Below are the code and all the weights of a small trained network. Each question names an input and a class and asks about switching units off, where a switched-off unit gives its printed mean instead of its output.

import numpy as np


def w(rows, s, z=0):
    codes = np.array(rows[::2]) - 128.0
    scale = np.full(codes.shape[1], s)
    scale[-1] = z or s
    return codes * scale


def f(y):
    return y / 2 * (1 + np.tanh(0.7978845608 * (y + 0.044715 * y**3)))


def log_softmax(a):
    a = a - a.max(-1, keepdims=True)
    return a - np.log(np.exp(a).sum(-1, keepdims=True))


def net(x, mask):
    res = np.array(x, float).reshape(1, 8) / 4 @ E
    y = f(res @ A[0][:, :-1].T + A[0][:, -1])
    res = res + np.where(mask, y, B[0][:, -1]) @ B[0][:, :-1]
    return log_softmax(res[-1] @ U[:, :-1].T + U[:, -1])


A, B = {}, {}
E = w([
[113,61,184,140,73,152,116],'x0',
[216,185,87,140,3,181,63],'x1',
[131,163,103,71,212,15,66],'x2',
[242,162,203,89,183,122,163],'x3',
[127,122,249,116,173,157,59],'x4',
[133,49,110,240,179,162,81],'x5',
[192,157,166,237,143,8,85],'x6',
[135,214,93,157,227,228,166],'x7',
],0.0072)
A[0] = w([
[184,190,153,91,55,119,120,184],'n0',
[74,77,106,65,61,150,82,234],'n1',
[159,143,166,67,186,129,50,190],'n2',
[133,135,84,172,57,107,110,253],'n3',
[50,56,74,150,111,117,94,188],'n4',
[123,200,151,158,243,88,155,218],'n5',
[82,163,155,82,193,73,206,150],'n6',
[141,62,249,168,160,178,106,182],'n7',
[102,130,108,78,160,94,218,185],'n8',
[161,25,147,224,95,86,73,248],'n9',
[39,34,100,150,82,179,122,164],'n10',
[134,172,94,88,160,175,254,210],'n11',
[166,170,95,112,169,179,192,194],'n12',
[195,166,117,59,167,37,77,250],'n13',
[186,179,114,83,37,184,133,212],'n14',
],0.0085,0.0037)
B[0] = w([
[85,173,154,158,62,116,81,210],'n0',
[52,83,108,129,128,154,107,198],'n1',
[113,131,173,135,147,210,24,197],'n2',
[127,145,92,226,120,54,161,210],'n3',
[108,86,85,173,193,93,126,193],'n4',
[144,215,159,86,219,111,113,235],'n5',
[114,162,175,28,165,57,123,208],'n6',
[154,98,221,151,149,158,177,219],'n7',
[113,116,121,46,115,100,159,196],'n8',
[178,87,134,202,121,90,147,255],'n9',
[61,19,64,166,163,110,225,211],'n10',
[165,131,106,39,97,164,193,227],'n11',
[160,174,103,78,111,208,194,202],'n12',
[154,121,111,102,119,131,2,248],'n13',
[44,185,134,187,28,140,154,224],'n14',
],0.0082,0.0098)
U = w([
[140,192,155,149,237,194,75,62],'0',
[157,36,255,173,135,147,175,37],'1',
[232,134,78,186,137,47,95,177],'2',
[26,29,37,143,179,127,163,132],'3',
[95,102,170,48,75,155,22,62],'4',
[26,204,135,167,21,105,125,89],'5',
[99,161,155,17,185,73,137,255],'6',
[144,154,91,82,78,228,200,159],'7',
],0.0087,0.00082)

Each question gives the input, the list of numbers given to net, and the class t.
The units are the neurons (one row each of A and B). Each row of codes is followed by its name. A weight is (code - 128) times the scale printed after its matrix; where a second scale follows, it is the last column's (A, B and U).
mask holds one flag per neuron, in row order. A switched-off neuron (its flag False) gives its mean, the last column of its row in B, instead of its output. The means were averaged over made-up inputs and are rounded, as every weight is.
A unit's drop is (log p(t) with every unit on - log p(t) with that unit switched off) / (log p(t) with every unit on - log p(t) with every unit switched off).
The circuit of an input: a set's keep is (log p(t) with only the set's units on - log p(t) with every unit switched off) / (log p(t) with every unit on - log p(t) with every unit switched off). Starting from the 12 units with the biggest drops (on a tie, the unit counted first), units are removed one at a time, each time the one whose removal leaves the highest keep (on an exact tie, the one counted first), for as long as the keep stays at least 0.8.
units of the circuit, in order: the units of the circuit, biggest drop first
most important unit: the unit with the biggest drop
k most important neurons: the k neurons with the biggest drops, biggest first
drop of u: that unit's drop, to one decimal
input [-8,5,8,3,4,-7,1,3], class 4: units of the circuit, in order	(n13)
input [4,2,1,7,2,-8,6,3], class 4: 2 most important neurons	(n13; n0)
input [-1,1,8,1,-6,5,-7,3], class 7: units of the circuit, in order	(n12; n11)
input [-2,0,2,-6,-3,-3,7,7], class 6: units of the circuit, in order	(n9; n5)
input [-6,1,-1,2,1,-7,-8,-7], class 5: 2 most important neurons	(n14; n0)
input [-3,-2,0,2,8,-2,1,-7], class 4: units of the circuit, in order	(n13; n2)
input [-2,-6,-6,2,-7,2,-5,0], class 7: 4 most important neurons	(n11; n12; n3; n9)
input [8,5,5,6,4,-6,-4,4], class 4: 3 most important neurons	(n2; n3; n13)
input [3,4,3,-3,5,5,4,-3], class 1: 2 most important neurons	(n7; n5)
input [5,-4,8,2,-3,-7,-2,-8], class 4: 2 most important neurons	(n13; n5)
input [-1,6,0,5,3,-7,-1,-2], class 5: 2 most important neurons	(n14; n0)
input [-6,6,3,-1,-8,8,-3,3], class 7: 2 most important neurons	(n12; n9)
input [6,7,7,4,2,-5,0,7], class 4: 3 most important neurons	(n13; n2; n3)
input [-4,-6,3,8,6,1,3,-2], class 0: 3 most important neurons	(n2; n13; n11)
input [8,-6,-7,-2,-2,-6,5,8], class 7: units of the circuit, in order	(n11; n12)
input [0,0,-1,0,7,-8,-4,-1], class 4: most important unit	n3
input [-4,4,-7,-5,4,-4,-8,-5], class 3: 3 most important neurons	(n10; n1; n4)
input [-2,8,-6,0,-2,8,-1,2], class 5: 2 most important neurons	(n14; n3)
input [-3,-8,-7,-5,-3,-2,-4,7], class 7: 2 most important neurons	(n11; n12)
input [-3,-7,6,-2,7,6,0,0], class 0: units of the circuit, in order	(n2)
input [7,4,2,-3,-4,-1,-2,-6], class 3: drop of n10	0.2
input [6,4,7,2,4,-5,1,0], class 4: drop of n14	0.0
input [2,8,8,5,-6,-6,6,2], class 5: drop of n0	0.3
input [-2,-1,6,0,1,-6,-1,-5], class 4: drop of n2	0.1
